Below is a small trained network, with its code and all its weights. Each question gives an input and a class and asks what happens when units are switched off, that is, made to give their printed mean instead of their output.

import numpy as np


def w(rows, s, z=0):
    codes = np.array(rows[::2]) - 128.0
    scale = np.full(codes.shape[1], s)
    scale[-1] = z or s
    return codes * scale


def f(y):
    return np.maximum(y, 0)


def log_softmax(a):
    a = a - a.max(-1, keepdims=True)
    return a - np.log(np.exp(a).sum(-1, keepdims=True))


def net(x, mask):
    res = np.array(x, float).reshape(1, 3) / 4 @ E
    y = f(res @ A[0][:, :-1].T + A[0][:, -1])
    res = res + np.where(mask, y, B[0][:, -1]) @ B[0][:, :-1]
    return log_softmax(res[-1] @ U[:, :-1].T + U[:, -1])


A, B = {}, {}
E = w([
[189,75,141,54,252,120],'x0',
[177,119,138,67,48,42],'x1',
[194,245,191,126,151,151],'x2',
],0.014)
A[0] = w([
[163,103,111,118,82,96,19],'N0',
[51,49,12,110,125,107,6],'N1',
[67,113,92,184,188,189,51],'N2',
[125,61,125,121,219,74,146],'N3',
[75,77,91,151,95,115,118],'N4',
[125,201,188,185,129,80,133],'N5',
[157,103,120,70,70,62,66],'N6',
[63,147,63,211,59,113,124],'N7',
],0.011,0.0024)
B[0] = w([
[152,171,97,133,116,115,176],'N0',
[36,113,176,169,232,59,242],'N1',
[130,215,46,109,102,81,218],'N2',
[167,65,145,76,5,181,228],'N3',
[90,138,193,136,164,162,208],'N4',
[58,75,163,107,199,158,199],'N5',
[97,189,82,180,77,64,219],'N6',
[227,72,127,51,65,207,247],'N7',
],0.011,0.014)
U = w([
[165,75,130,98,97,161,32],'0',
[114,141,204,137,162,129,253],'1',
[124,178,5,144,110,119,61],'2',
],0.019,0.0025)

Each question gives the input, the list of numbers given to net, and the class t.
The units are the neurons (one row each of A and B). Each row of codes is followed by its name. A weight is (code - 128) times the scale printed after its matrix; where a second scale follows, it is the last column's (A, B and U).
mask holds one flag per neuron, in row order. A switched-off neuron (its flag False) gives its mean, the last column of its row in B, instead of its output. The means were averaged over made-up inputs and are rounded, as every weight is.
A unit's drop is (log p(t) with every unit on - log p(t) with that unit switched off) / (log p(t) with every unit on - log p(t) with every unit switched off).
The circuit of an input: a set's keep is (log p(t) with only the set's units on - log p(t) with every unit switched off) / (log p(t) with every unit on - log p(t) with every unit switched off). Starting from all 8 units, units are removed one at a time, each time the one whose removal leaves the highest keep (on an exact tie, the one counted first), for as long as the keep stays at least 0.8.
circuit, biggest first: the units of the circuit, biggest drop first
top k neurons: the k neurons with the biggest drops, biggest first
drop of u: that unit's drop, to one decimal
input [3,-4,3], class 2: top 3 neurons => N7, N1, N4
input [-7,3,-8], class 1: top neuron => N1
input [8,1,8], class 0: top 2 neurons => N1, N3
input [-1,0,-2], class 1: top 2 neurons => N3, N2
input [-1,-5,4], class 2: top 3 neurons => N1, N2, N4
input [-5,-4,3], class 0: top 2 neurons => N7, N6
input [-5,-3,3], class 0: top 3 neurons => N7, N1, N6
input [6,-1,-8], class 1: top 3 neurons => N1, N7, N4
input [-5,-4,-7], class 1: top 2 neurons => N1, N4
input [6,7,-6], class 2: top 3 neurons => N6, N7, N0
input [-2,-3,-4], class 1: drop of N3 => 0.4
input [2,4,-1], class 2: drop of N7 => 0.4
input [-1,6,-3], class 2: drop of N6 => 0.3
input [6,-7,-6], class 2: circuit, biggest first => N2
